Each row has a hidden value. The values are split into ranges, and the band after each row names the range that its value falls in. Each part has its own value, ranges and names.
[ 137   69  -68   36  -51 -187   36 -102  165 -252  191  188  178  -17
  133  -86 -332  109  703 -179   72  134 -295  454 -178    7 -247  229
 -129  -64 -106  160    9 -181 -236   64  607 -167   39   97  198 -293]  Kes
[ -17   97  221   87   29  -12  -45  322  142 -120  -43  -78  -88   95
   34  245   64  213  354  252  -64  399 -148 -254  -10  350 -245 -351
  -71   37 -320  -51 -170 -232  100 -170  -64   39 -200 -385  258 -299]  vepu
[ 267    9 -168 -231  -99   75   78 -182  -82  189  -44   51   79  100
  257   70  122   58 -294  103 -225  -62 -282  261   75 -243  488  188
  -92  -25  450 -201  113  -95 -222 -233  280  136  -24  157   43   93]  vepu
[   7  -51  248  231  476 -157 -243  256  178    0 -227   29  -63  278
 -172  376   73  337   79  107 -232  203   72  101  -32  542 -419   15
 -122  -14 -341 -456  133  -71 -159 -299 -368   -3 -387  -75   33 -464]  Kepa
[ 214   65   62  -75 -273   28  212   82  292   -4   82 -140   70   57
  403   68  -29 -184  487   64   61  269 -441 -149 -129  177  -17 -170
 -101   61 -211  249 -282 -223   32   32  328   -1  -17 -332  224 -174]  Mota
[  26  -86 -110   59  108   56    3  -82   61   27 -241  110   38  -59
   83  161  344   -6 -336  272  -25  -56   42  151   98 -125  253  236
   11  228  365 -178 -110 -165   78 -225  161  -37  -48  101  230   72]  nuvam
[-237 -138   37   89  270  178 -121  102  188   66  -67  186  -53   12
 -168  147  -54  156   34  235  138   71  209  292  261   48 -301   57
   20   25 -376 -219  322   32   61 -309 -319   14   96  117  130 -164]  Kes
[  29 -106   25  -89  -85   98  131  -95  287  209   -6 -106   11  183
  250   42 -193 -256  338  -44   10  145 -195  134   38  227 -181   51
 -177   50 -422   17    3  -17   40  -98  -58   22   73  -33 -103 -115]  Kes
[  -5  -96 -182  -55  -51  -14  131 -203   98  -66 -131  112   87  -69
  109  -40  117  -64  -36  111  -95 -115   10  355  -12 -108   -2  309
  -88    1  167 -197   64 -116  -42 -101  215  -84   14  165   90  -31]  Kepa
[ 163  132  101  -38  -88 -173   83  -95  123 -296  120  340   23 -113
  -23   40 -346  307  448  -62  -89  196 -460  343  -69  -27  -45  192
 -153 -161 -130  157   53 -121 -271  113  508 -331 -212  -49  264 -284]  Kes
[-335   87 -265  -51  166  -29 -136 -271 -103 -112  183 -276  191  264
 -221   32   36 -238  166   -2  -70 -196  174 -198 -130   21 -241 -119
   35   58  -26   81  -46  -49   64  -94   45   93    1  171 -254  116]  Danek
[ 343   94   49   54  -70 -269   82   22  164 -195  -27   20  129   81
  288   52  -46  109  552 -110 -152  206 -394  213 -322  248 -150  143
 -210  -41   44  -10 -202 -300 -251   46  563 -110 -222 -139  209 -362]  Kepa
[ 211  -49   49 -122  -10  -46  146  -47   66  125 -188 -184   46  123
  253  105  104  -65   -3  122 -349   72 -224  -55 -148  202    4   46
  -95  -78   34 -135  -28  -88  -92  -65  -29   82 -396  -99  -41 -152]  vepu
[ 133 -109  -11 -100   12  145  144 -119  158  206 -124 -147   82   74
  231  203  199 -226 -307  260 -180  -27 -189 -145   28  -25  249   65
   58  142  170  105 -186  -17   16  -80   -9   76 -228  -84   51   49]  Mota
[   2  180   80  -50   57   51  -25   81   23  -28  123  -80  -17   -5
 -105  152   -4   92   88  329   28  194 -289 -347   97    5   36 -340
   70   -1 -110  235 -113  -94   98 -126   68   37 -157 -377  181    2]  Kes
[   4  122  -86 -244  191  177  -54 -328 -263  323 -183 -321  -35  278
 -186  319  425 -229 -781  318 -331 -262 -124 -554   73 -113  506 -143
    7  106  405  -12 -143   16   88 -219 -144  147 -349 -129 -277  477]  Kepa
[-265   44 -234  -84  -62   94   94 -303   -8 -164  119  -49  125 -141
 -118  -28   85 -253  -75  285   68 -133   -1 -186   73 -317  102  -22
  145  152  177  352 -220  -71  239   10  262  -84   35  -10   98  265]  sabem
[  -2  -60   -2    1    0  -32   63  -29  200   39  -84 -203   56  218
  181  124   70 -183  218   37 -157  100  -66  -46 -107  313 -209  -16
 -132   84 -185 -104 -161 -125   31 -106  -34   47 -106  -84  -66 -163]  nuvam
[ 220  -91  104   16  181  -57   65  -76  102  204 -316   88  -70 -108
  113   28  -23   56    7  113  -84  106 -188  279   64  145   -3  277
 -127   -9  -36 -187  141  -33   28 -127  -17  -92 -299    5   40  -84]  kovat
[  16  108 -162   -9  132 -218 -124  -10  -83 -195  274  201  146  -69
 -119 -135 -298  417  282  104  -53  120 -149  441  112 -157 -116   60
   27 -206   94 -138  320  -65 -235 -253  269   70   33  128  136 -219]  zaz
[-416 -123 -223  -83  112  116  -25 -294  -10  152  -42 -150   21  130
 -134  -80  -56 -327   19   81   40 -117  295   71  170   15 -240   62
  -49   96 -272 -147  180   55  297 -253 -310   74  161  267 -310  192]  Kes
[ 154 -177   -4   54  403  -59  -88 -194    4  319 -346   38   25   99
   53   62  -15   -5 -116   -9 -130  -54   32  426   24  128  -69  459
 -114   50   56 -316  253   27  -68 -239 -114   21 -264  310 -156  -47]  zaz
[ -87 -118 -122   75  -99   28   18  256  245  -15   76   29   63   -3
  290  -13   40   88  219  268  112  299   54  256  240   77 -101  -99
    9  130 -110 -299   29 -186  129 -413  -54  215  325   -6  278 -249]  Danek
[ -42  120 -289  -13 -130 -162   71  -32  213 -124  349 -162  228  -18
  127  -29  120 -238    0  267  140   63 -266 -272  122  -64  263 -241
  158  177  144  158 -284 -130  154 -209  252   61  190 -222  166   44]  sabem
[-125 -352 -152 -107  -30  177  206 -218  208  248 -299  -77   41   60
  266   -7  142 -325 -218  141 -196 -134  230  330   94   50 -102  343
  -83   75  -63 -348  150   40  104 -186 -315   81    7  296 -153  -13]  vepu
[  62  -15  -83 -128   89  111   22 -251  -78   96 -199   89   11   37
  -25  203  242    9 -458  182 -212 -175  -86   86   55 -204  368  232
  -34   61  365 -114   33  -48  -81 -127  128  -58 -219  153   41  167]  vepu
[  15 -159   -5  -99  287  153  -12 -221  -92  440 -451 -152  -63  156
   27  220  319 -212 -613  230 -229 -146   92  -92  107   45  261  210
  -35  144  157 -292  117   44  157 -282 -384   96 -361  178 -209  233]  Mota
[-129 -101 -237  107  293  -51 -160 -249 -160  -14  -98  105  151  -27
  -75   23   76   58 -246  189  -63  -74  204  316  143 -274  132  357
   99  259  487  -84  -39  -90   71 -281  198   58  -23  392   63  134]  sabem
[ -66  -93  -92 -109  120  208   38 -183  182  146   -4 -206  122  268
   13  238  175 -275 -184  126 -171 -229   18 -100  -56   50  -79   11
   17   44  -43   40  -42   55 -107  -63 -118  101  -78   17 -146   20]  nuvam
[ 106  -66   30  170  450 -150 -304  108   68  206   52  -70   87  321
   32   93 -280  256  371  -75  -93  246  -13  412   85  350 -375   74
 -101   34 -178 -300  196  -11 -193 -403 -134  276  -15  156 -151 -328]  kovat
[  34  108  -48 -104  169  119   -5 -273 -141   45 -199  -94   21   39
 -166  310  433 -116 -583  319 -206 -237 -130 -393  -42 -198  429   21
   75  148  473  160 -250  -83   46  -22  178  -78 -400 -104   52  324]  nuvam
[ 207  130  169  -16  237  -68   39 -200  -66   51 -282  -12  -74 -156
 -148  184  137   10 -202  244 -148    6 -355 -286  -63   23  219   80
   -4   45  191  243 -191  -62   95   92  193 -242 -629 -265   88  151]  kovat
[ 135  163  120   53 -213 -104  194   -2  280 -415   88    7   84  -86
  117  172   32  -25  473  133  -64  205 -444 -233 -265  112 -111 -101
  -59   82  -22  481 -584 -296  -43  275  640 -286 -243 -476  398 -219]  Kepa
[  42  157 -283  -74   86 -273 -146 -163 -156 -155  326 -171  305  299
   42 -101 -193   72  481 -197 -190  -26 -127  194 -249   29 -185   -2
  -61 -137  158  -67  103 -142 -309 -143  398  199   -6  243 -166 -163]  Danek
[-384  -67  -62  205  454  -26 -307  -24    1 -123   72   93   61  100
 -362   32 -250  212  372   64   81   63  363  351  119   96 -621   85
   24   45 -310 -120  234    1   39 -266 -153   48   79  271  -45 -183]  zaz
[-139  -23 -183   97  -51 -124  -70  149  163 -431  269  387  158  -84
   25 -128 -266  460  647   -9   83  162   92  787   40  -84 -433  162
  -63 -166 -134 -298  342 -195 -279 -210  354  -18  344  291  359 -487]  vepu
[-109   73 -151  -82  457   25 -183 -474 -308  144 -117 -126   99  146
 -385  171  144 -141 -482  134 -190 -357   51 -187  -25 -214  194  182
   94   88  369  135   27   80   10  -91   36  -15 -389  225 -272  382]  Kes
[-374  -38 -186    1  175    8  -88 -101  -13 -109  170   25   73  -72
 -276  -90 -161   84   50  291    2    3  201  142  255 -127 -279  -53
  126  -36 -126  -53  205   54  131 -258 -172   88  100  104  -26   -6]  zaz
[  28  113  -23  -41 -131   39  124 -146  167 -188  -21   92   14  -41
    2  157  152  -92   90  120   31  -23 -256  -63  -74  -54  103   37
 -102   90   46  186 -263 -199   10   71  435 -252  -45 -194  238   32]  Kepa
[ 132   44  -17   87   79 -183  -54  133  111 -248  112  193  136  -27
   62  121  -27  374  154  156 -138  181 -198  264   -9   -2    5   71
   34  -37  164 -109   14 -166 -257 -157  298  -18 -145   -1  340 -353]  Danek
[ -68  -49  121  -56  254  174   34 -215  -11  115 -259 -167   -9   68
 -155  337  239 -182 -423  324 -271 -123  -32 -421  -45    5   87   22
  104  130   88  249 -214   41  111   50 -165  -68 -562 -115  -43  155]  Mota
[-190  303 -293 -160   14 -242   26  -85  -59 -386  376   25  181 -214
 -376 -168   43   88   56  277   70 -202 -166 -219  -38 -209  -17 -281
  193 -364  -19   19  342  -30  -43  -62  167 -117 -108 -135  126   -9]  sabem
[-395 -115  -84   44  257  222 -113  -79  120   20   17  106  -14  -18
 -282   24 -117   -2  133  193  197  -64  310  260  236  -52 -424   45
   39   25 -379  -59  293   71  152 -219 -250    5  204  175   -8   -2]  zaz
[  67  194   84  -10  109   13  -81  160 -143   46 -136 -255  -58   92
  -13  246  362   83 -131  413 -119  204 -170 -560    2  126  171 -403
   29  115  181  -11 -275 -252  206 -251   11  171 -309 -417  163   82]  nuvam
[  56  -32   61 -104  219  -84  -33   63  -98  237 -184 -168  -34  136
   21   38   -2  123  -63  208 -292  133  -48  -24   43  241 -128  -71
  -52 -198 -163 -401  354    7   -2 -327 -425  213 -389  -17 -159 -154]  sabem
[-435 -109 -290 -186    7  268  143 -408   81   -9  158 -131  142  -85
 -218  -36   33 -410 -305  358  -12 -331  175 -159  186 -354  -47   -6
  226   52   -4  321   -9  169  212   -6 -133    9   84   76 -129  308]  Kes
[ -76   66  -27 -129   63  194    9   23   42  190   90 -283   24  116
  -29  226  217 -160 -350  465  -58   45 -157 -552  200  -39  236 -401
  174  109   20  166 -158    7  190 -245 -227  224 -114 -332   26  173]  sabem
[-169  183   98 -122 -105  162   67   88  126 -184  134 -118  -59   65
 -165  210   76   13  227  282  -37   98 -179 -435  -33  109 -205 -456
  -17 -108 -357  203 -113 -113   66   17   -5  -43 -112 -442  147  -72]  nuvam

Next part:
[   9   66  191  119 -147 -126 -114 -118   43  101   89  142   -7  166
  172   80   83  -53   -7  -13    0   16  -99 -146    9  -80 -110   66
   42  142 -170   53 -160 -208 -186  143   74  -13  -82  -39   67  231]  X
[  -3  -37   42  -84   51   39  -32   46  -65  -99   68 -146   80   44
  -63  203  -92   73   99   31  -65   56    7    4  -17  -19  168  -29
  -23  -27   68   13  -46  118   97  -92  -87   70   18   48  -81   40]  S
[ -49   11   89  -87   16   17 -143   14  -14  -92  167 -166  158  102
  -65  225 -140   45   88   64   -3  110   39    2  -86  -73  171    3
  -37   -3   -9  131 -117   55   33  -73 -117   85   57    7  -75  169]  M
[  30  148  -78  -17   18 -104  -55   57  115   30  -65  -16   65   21
    3   55   85  -25  -35   21 -101  -36   44    4   77   26   95  -17
  -85   77   26  -83   -3  198    2   17  -70  126  -55 -106 -116   39]  X
[  44  -64   -1  -87    8  180  117  209 -100 -105  -33 -142  135 -115
 -116   34 -294   65    9  -89    0  131   28   98   10    4   21   53
  -13 -239  230  116   42  117  155 -173 -154 -177  126   66   35  -27]  W
[ 143  -17  106  -23   69  -40  152  148  -16   43 -181   78 -140 -102
  155  -61    9 -141   51 -217   72    5  -96  -92   27  -24 -165   90
  -31 -111   22   44   86  -78   77  -31  -21 -318 -107   -5  -58    8]  W
[ -80  -46  163  -61   78   40 -117  -43  -85  -74  157 -158  108   85
  -54  273  -67   72  143  138  -25  -15  -21  -92  -81  -59  221  -85
   24   25   32    0  -89   22   51  -65  -35  208   -6   32 -131   78]  K
[ 25  20 -15 -38   0  -1 -39  90  20 -19 -41 -83 100  -8 -29  91 -43  38
  53 -18 -73   1  30  -9  10  -3 140 -71  14 -23  84   2  47 165 110 -77
 -78  91  37 -25 -43   0]  R
[ -34   64  177   -7  -61   33  -96   -5   46   25   98   -3  110   87
  103   15 -105  -34 -131  -19  156   93  -30  -18  -39  -76 -108  181
  -71 -104    5  193 -220 -165 -164  114  -11 -104  -28  -97   40  331]  M
[ 125  -97   46  180  -91   77  182  186  -93  142 -168  151   53 -235
   -6 -105 -217  -34  100 -116  -84  -43  -52 -157   80  -23 -132 -199
  271  -95  129   -5  325  -19  167 -206  -41 -113  217   78  189 -265]  R
[  64   27   83  -32   65   25   40  151   23   40 -111    1   34 -106
  120  -49  -53  -49  -40  -99  100  -21  -44  -49   -1  -31  -59   37
  -30 -159  120   79   53   -3   55    6  -19 -104  -33  -68  -38   78]  R
[ -30  101  -40   92  105  -87  -55  186  -71  -15  -34    0  104 -157
   24  -84  -38 -226  -21    9   32 -100   65 -126  -10   73   25  156
   11 -199   36   76   18  -56   32   37  -45 -102 -229  -46 -136  -21]  K
[  61   70  -43   39   91  -32   35  119   42   70  -91   62   40 -121
   44    1   -7  -38    4    9  -70  -89   -3  -76   80   -5   29 -158
   10  -24   88  -82  138  151   74  -45  -56  119   37  -54  -67  -77]  P
[ -27   30  134  -75   43  -31 -111  -18   -2  -58   93 -101   53  131
   76  179   19   29   21   33   33   35  -37  -32  -47  -49   94   97
  -93   -1  -11   66 -170  -21  -41   76    4   47 -114  -29 -107  234]  S
[  36  -87  195 -117   44  233  137  212 -144 -114   22 -111   88 -119
   48  -16 -338   17  -63 -156  219  178  -79   68  -70  -65 -172  238
  -82 -384  221  288  -86 -154   49  -52  -76 -410   28   63   49  188]  W
[  52 -100  311  280  -84 -110   -1  -33  -68  206   23  204  -18   27
  162   58  -51  -95  197   -2   -4  -37 -128 -316    7 -141 -183  -64
  276  158 -189   59  126 -385  -79  -32  109  -36   70   65  162   27]  K
[  -1   47  167  -76  -56  -16  -79  -30   15  -64   98  -39    7  173
  150   95   -6   -8  -80  -84  112  138  -72   20  -40  -60  -88  270
 -151  -73  -49  182 -297 -143 -139  162   14 -200 -154  -37  -13  375]  S
[  38  188  -18  162 -211 -177 -115  -40  147  157    1  160  104  107
   67   15   90  -28  -75   30 -150  -11    1  -70  107  -16  -42  -21
   43  233 -111  -48  -27   32 -153   94    5  131   15 -100   86  100]  X
[  94  -21   75  -96   27  -69  128   25   -8  -25 -165   -9 -202   38
   14   60  125 -121  132 -197  -43    8  -60  -53   36   29  -23   94
  -67   23  -28  -90  -25   29   84  -80  -69 -260 -182   -1 -160  -40]  K
[-177 -138  175  299  201  -42  -77   37  -53   60    2  -90  156  122
  -56  180  -15   71  268  276 -166 -215  111 -195   64  -55  220 -102
  209   70    5 -101  141 -113  -19  -47  111  512   38  -12  -20  -23]  S
[  50  -15 -105  -58   98   71   57  224  -70  -65  -79 -143  140 -171
 -124   29 -183   -1   18  -11  -46   25   82   39   43   63  138  -12
    6 -169  208    2  122  205  188 -170 -152  -12   51   18  -62 -126]  W
[  12   75  196  154   60 -219 -188  139   49  118  144  -55  266   17
   32  228 -107  -19  230  165  -32   49   30 -127  -66 -178  117  -54
  126  305 -174  154  211 -159  -40 -144  -57  264  174    2   -4  128]  K
[ -45   -6   31  151  -94   -7 -105  -53  -18   91   97   37  168   29
 -124  152  -96   48  120  159 -191  -71   39 -150   36  -35  177 -303
  221  152   -6 -105   88   96   27 -140  -66  357  199   10   64 -122]  M
[  18  103  -64 -234   13  -90  -44   18   69 -182  -18 -216  -26  201
  -81  226  127   31   68  -83 -129  116   46  149    7   46  205  179
 -256   77  -10  -35 -198  271   64  -16 -138  -70 -192  -30 -248  145]  P
[ -93   52   70  -77  -46   80 -173  -47  -34 -120  255 -129  197  129
  -36  215 -128  122  -69  110   -1  103    6   65  -48  -44  156   17
  -68  -52   62  106 -264   56  -82   43  -79  169   28   -2   -5  248]  P
[  20   -5  -68 -138  256 -164 -141  191  150 -105 -130 -421  167  197
  -23  264    6   97  195   92  -71  109  198   74   -1  -32  305  248
 -218   63  -14  107   59  266  197  -13  -29  127  -67  -80 -252  236]  W
[  25  166 -166 -106   60 -131 -111   49  171  -21 -105  -84   41   65
  -16  103  179    1    1    6 -153  -78   93   39   58   52  263 -108
 -128   84   43 -138    5  391   92    5 -107  256  -85 -143 -211    6]  B
[  65 -110  157   44  -32   37   65   60 -118   33  -34   14    5  -51
   18   88 -112    1  156  -59  -33   -5  -83 -148  -14  -47   -3  -84
  153  -22   42   12  110  -67  116 -127   -9  -74   53   89   38  -82]  B
[ 112  -99   37   97    0  136  229  237 -151   56 -120   64   71 -268
  -62  -67 -291  -19   76  -86  -50   12  -45  -81   74   -8 -122 -106
  168 -170  197   14  270    0  173 -230  -88 -183  189  110  114 -238]  S
[  19   46   92  113 -117 -120  -73  -91   66   93   -1  118  -25  148
   97   83   90  -39   72  -14 -107  -29  -45 -154   39  -54  -33  -51
   60  144 -139  -28  -51  -34  -59   69   40   48  -34  -35   18   87]  K
[  -7 -106  261   -1   92   93   34   31 -141  -31   90   -8  -10  -30
  103  112 -137  -17   97  -21  113   15 -121 -136  -69  -99  -67    6
   42 -148   38  115  -58 -203   18  -23   14 -108  -20   71  -22  110]  X
[  46   76 -124 -152  197    0   61  166   59  -64 -153 -135   11 -101
  -61   47   27  -31    6  -31  -53  -45   67   61   66   62  154  -29
 -158 -100  173 -107   61  318  162  -90 -144   43  -71  -85 -242  -67]  X
[  99  -23   39   77  -97   -7  113   60  -18   55 -104  106  -46  -18
   49  -20  -68  -48   53 -133  -78   43  -55  -86   78  -18 -150    9
   57  -30   -4   13   54  -13   52  -39  -22 -215   28   38   74  -34]  X
[  58  -74  199  -94   37  135  134   49  -16    1  -35  -25  -23    2
   14  160 -102  137  137  -68  -34   20 -121  -14   -6 -121    9 -208
    1    1  137  -33   89   90  108 -157  -61   41  179   39  -27   -2]  W
[ -78  102   77 -178   71  -76 -240  -80   92 -115  132 -211   90  258
   54  290  126   97   20  103  -13   18   16   26  -81  -46  278   62
 -199   75  -25   28 -259  160  -30  130  -12  248 -159  -98 -231  322]  W
[  51   -9  136   27 -104  -45  -21  -22  -14   28   13   45  -16   96
   92   78   -2  -19   33  -83   -8   58  -73  -79    7  -44  -57   72
   30   35  -57   56  -86  -99  -45   30   10 -110  -47   11   48  129]  W
[  -1   35   10  -22   71   95  -86  191  -13  -65  143 -103  269  -82
   24   81 -312   73  -50   54   68  136   48   56  -41  -97   39  -16
  -39 -200  121  256    3   64   50  -41 -120   51  191    8   53  183]  S
[  -3   51  -41  -60 -117  -34  -68  -24   16 -103   66 -101   66  175
  -91  182  -10   65   38  -22 -157  121   42   79   36   18  128   73
  -71   73  -22    2 -164  159    3  -24 -105    4  -26   17  -28  103]  P
[  43   63   47  209 -198  -49  -84   44   54  161   23  167  173  -17
   81  -23 -109    9  -23    3  -78   -4  -15 -119   47  -75  -65 -151
  195   66  -27   77  105  -41  -51   -3   -3  123  189  -28  219   33]  R
[  90   27  104  126 -243  -36   52    3    1   83  -10  178   -9   65
   99  -36  -68  -43  -38 -155  -42  114  -88  -53   71  -45 -236  106
   66   29  -75   95  -68 -156 -112   38   -1 -257   29   26  197  114]  S
[  18  -55   98  -84   65   -7 -128  -39    1  -28   61 -108   25   88
   99  146   -4   19  -20    6  103   57  -12  -42  -19  -29  106   53
  -26  -52    8   63 -161  -20  -11   50  -10   67  -59  -43  -26  210]  B
[ 122 -114    5 -233  243   54  213  210  -86 -115 -258 -184 -155 -160
  -65   91   13  -49  220 -190  -24  -42  -24   -9   -3   52  154  -48
  -71 -155  195 -116  185  241  350 -252 -139 -180 -105   44 -277 -223]  R
[ -31  219  -76  -57 -249  -15 -111   -2  113   22  -16 -102  239  123
 -135   20  -25   39 -202   55  -93   61   71   80   48   88   72  217
 -123   63  105  -18 -192  193  -91   84  -58  -16  -79 -146  -45  154]  M
[  21   61   77   35  -42    9    2   59   44   43  -17   50   53   -1
   75  -37  -71  -56  -87  -67   57   45  -17  -17   36  -33 -118   97
  -31  -89   34   93  -77  -64  -79   45  -38 -113   -7  -69   41  150]  K
[ -47   45   95   68 -150 -129 -237 -163   16   30  171  -13  115  236
    4  279   85   87  114  145 -175  -24  -18 -133  -22  -50  227 -135
  105  272 -137  -61 -109   45  -57   36   27  338   -1    4   -3  106]  W
[ -61   28   40  -75  112   -3 -112    9   17  -43   61 -153  113   51
  -83  196  -13   29   83  120  -48  -43   55  -37  -27  -16  250  -99
  -31   28   58  -53  -41  156   58  -75  -91  257   -2  -58 -172   43]  M
[  80   51   -7 -193   55   64  136  181   36 -126 -123 -112  -45  -23
   24  -45  -78  -63 -107 -239  109  175    6  180   38   26 -125  319
 -256 -246  133  139 -150   67   26   -4 -144 -422 -124  -52  -92  185]  X
[  -5   91   29   16 -186  -63 -130  -64   67  -28  115   -3   91  219
   42  115  -12   42  -71  -25  -65  148    6   47   32  -31  -12  151
  -68   68  -89  108 -244   -3 -141  112  -32  -32  -27  -32   81  276]  P
